[[-15.3   4.1  -3.1 -20.8   2.9   0.3  12.4   4.8  -1.4 -19.9  -9.0   5.4
    8.2]
 [  7.4  -5.0 -11.5 -10.7   4.3  -2.3   1.2  11.4 -14.2 -23.2  21.1 -15.1
   16.3]
 [-20.3 -43.1  11.5  61.4  12.3   6.7   4.8  -3.1 -40.6 -17.0   3.0  -8.3
    6.8]
 [-15.0  26.3   4.6  -0.7  -3.1  32.6  -3.1  -8.9   5.8 -39.0 -33.6 -46.9
   11.0]]
->
[[-15.3   4.1  -3.1 -20.8   2.9   0.3  12.4   4.8  -1.4 -19.9  -9.0   5.4
    8.2]
 [-20.3 -43.1  11.5  61.4  12.3   6.7   4.8  -3.1 -40.6 -17.0   3.0  -8.3
    6.8]]

[[-46.9 -46.6  24.0]
 [ 63.9 -14.2  39.7]
 [ 18.7  69.7  -1.6]
 [ 23.9  77.3  22.3]
 [-38.1 -60.7   1.8]]
->
[[-46.9 -46.6  24.0]
 [ 18.7  69.7  -1.6]
 [-38.1 -60.7   1.8]]

[[ -5.6   5.3 -44.5 -27.3 -27.1  -4.6 -52.5   7.6]
 [ 22.4 -22.6  41.7 -26.1   8.9   2.3  40.8  -8.4]
 [  6.4 -31.5  -5.8   5.2 -18.3  -4.4 -32.4 -33.9]
 [  8.6   5.7   1.0  16.2 -10.0  10.9  11.7   6.7]
 [-23.1  49.6  19.7   9.6  14.7   6.5  27.2  41.8]
 [  2.6  -7.9  -0.2  -8.9  -5.4   3.1   5.2  -4.3]
 [  7.4 -15.7  -0.1  14.7  -3.8  16.5  -2.9 -12.5]
 [  9.5 -15.6 -60.1   3.3  11.4   3.1  17.3 -35.0]
 [ 17.5  -2.4   1.0  64.4  -8.7  46.7  18.0  -5.8]]
->
[[ -5.6   5.3 -44.5 -27.3 -27.1  -4.6 -52.5   7.6]
 [  6.4 -31.5  -5.8   5.2 -18.3  -4.4 -32.4 -33.9]
 [-23.1  49.6  19.7   9.6  14.7   6.5  27.2  41.8]
 [  7.4 -15.7  -0.1  14.7  -3.8  16.5  -2.9 -12.5]
 [ 17.5  -2.4   1.0  64.4  -8.7  46.7  18.0  -5.8]]

[[46.0 20.1]
 [74.1 53.9]]
->
[[46.0 20.1]]

[[ 21.4   3.7]
 [ 29.5  15.2]
 [ 43.9  30.8]
 [ 70.4 -24.7]
 [ 35.8   8.9]
 [ 25.9  14.4]
 [ 37.7  -0.7]]
->
[[21.4  3.7]
 [43.9 30.8]
 [35.8  8.9]
 [37.7 -0.7]]

[[-38.9 -18.0  17.5 -15.2  35.5 -48.9  29.7  18.1  18.1  16.7  65.3 -37.9]
 [-26.2  -2.9  -2.6   7.7  14.0 -30.2  -3.8  -7.4   9.2   1.2  20.0 -29.2]
 [-12.5   4.2 -16.3  37.5  -7.2 -23.6 -32.3 -30.7 -10.2 -21.5 -33.4 -34.7]
 [ 28.5  12.5  39.8 -39.2  19.7 -32.1  23.6 -16.5 -13.1  -7.5 -38.8  36.5]
 [ 17.0   7.7  24.0 -27.4  12.1 -17.8   7.1 -10.7  -5.3  -7.7 -23.3  26.5]
 [-19.0   0.3  -4.3 -17.7  32.7 -28.2  -0.7  28.9  25.7  20.5  50.8 -18.7]
 [-42.0 -15.8   4.6  -4.0  33.0 -53.8  18.0  18.4  21.5  14.9  59.2 -45.7]]
->
[[-38.9 -18.0  17.5 -15.2  35.5 -48.9  29.7  18.1  18.1  16.7  65.3 -37.9]
 [-12.5   4.2 -16.3  37.5  -7.2 -23.6 -32.3 -30.7 -10.2 -21.5 -33.4 -34.7]
 [ 17.0   7.7  24.0 -27.4  12.1 -17.8   7.1 -10.7  -5.3  -7.7 -23.3  26.5]
 [-42.0 -15.8   4.6  -4.0  33.0 -53.8  18.0  18.4  21.5  14.9  59.2 -45.7]]
---
[[ 28.6 -36.0  33.0]
 [-45.0  49.7 -52.6]
 [-20.8  76.7 -69.3]]
->
[[ 28.6 -36.0]
 [-45.0  49.7]
 [-20.8  76.7]]

[[ -6.6  26.7   4.4]
 [ 23.1 -75.6   6.5]
 [ 20.7 -33.0  -7.5]]
->
[[ -6.6  26.7]
 [ 23.1 -75.6]
 [ 20.7 -33.0]]

[[ 69.4  -2.3 -37.2 -75.4]
 [-37.3  43.8 -27.5 -39.6]
 [ 77.0 -34.8  73.1  39.1]
 [ 18.2 -13.5  48.0   1.8]
 [ 59.8 -16.6  37.9  -5.7]]
->
[[ 69.4  -2.3]
 [-37.3  43.8]
 [ 77.0 -34.8]]

[[-12.4  10.9  46.8]
 [ 29.9   1.8 -80.0]
 [ 14.5 -27.5 -30.6]
 [ 40.5  18.0  65.4]]
->
[[-12.4  10.9]
 [ 29.9   1.8]
 [ 14.5 -27.5]]

[[-39.3 -29.1  -0.1]
 [-11.9 -26.8  -6.4]
 [-76.3 -26.4  21.4]]
->
[[-39.3 -29.1]
 [-11.9 -26.8]
 [-76.3 -26.4]]

[[ 29.0  35.1]
 [ 23.1 -24.9]
 [ 29.3  13.0]
 [  9.5  51.5]
 [ 70.0 -35.9]]
->
[[ 29.0  35.1]
 [ 23.1 -24.9]
 [ 29.3  13.0]]

[[-35.3 -15.3]
 [ 18.0 -30.3]
 [  5.5 -12.6]
 [-58.5  -5.7]
 [ 63.0  -4.7]]
->
[[-35.3 -15.3]
 [ 18.0 -30.3]
 [  5.5 -12.6]]
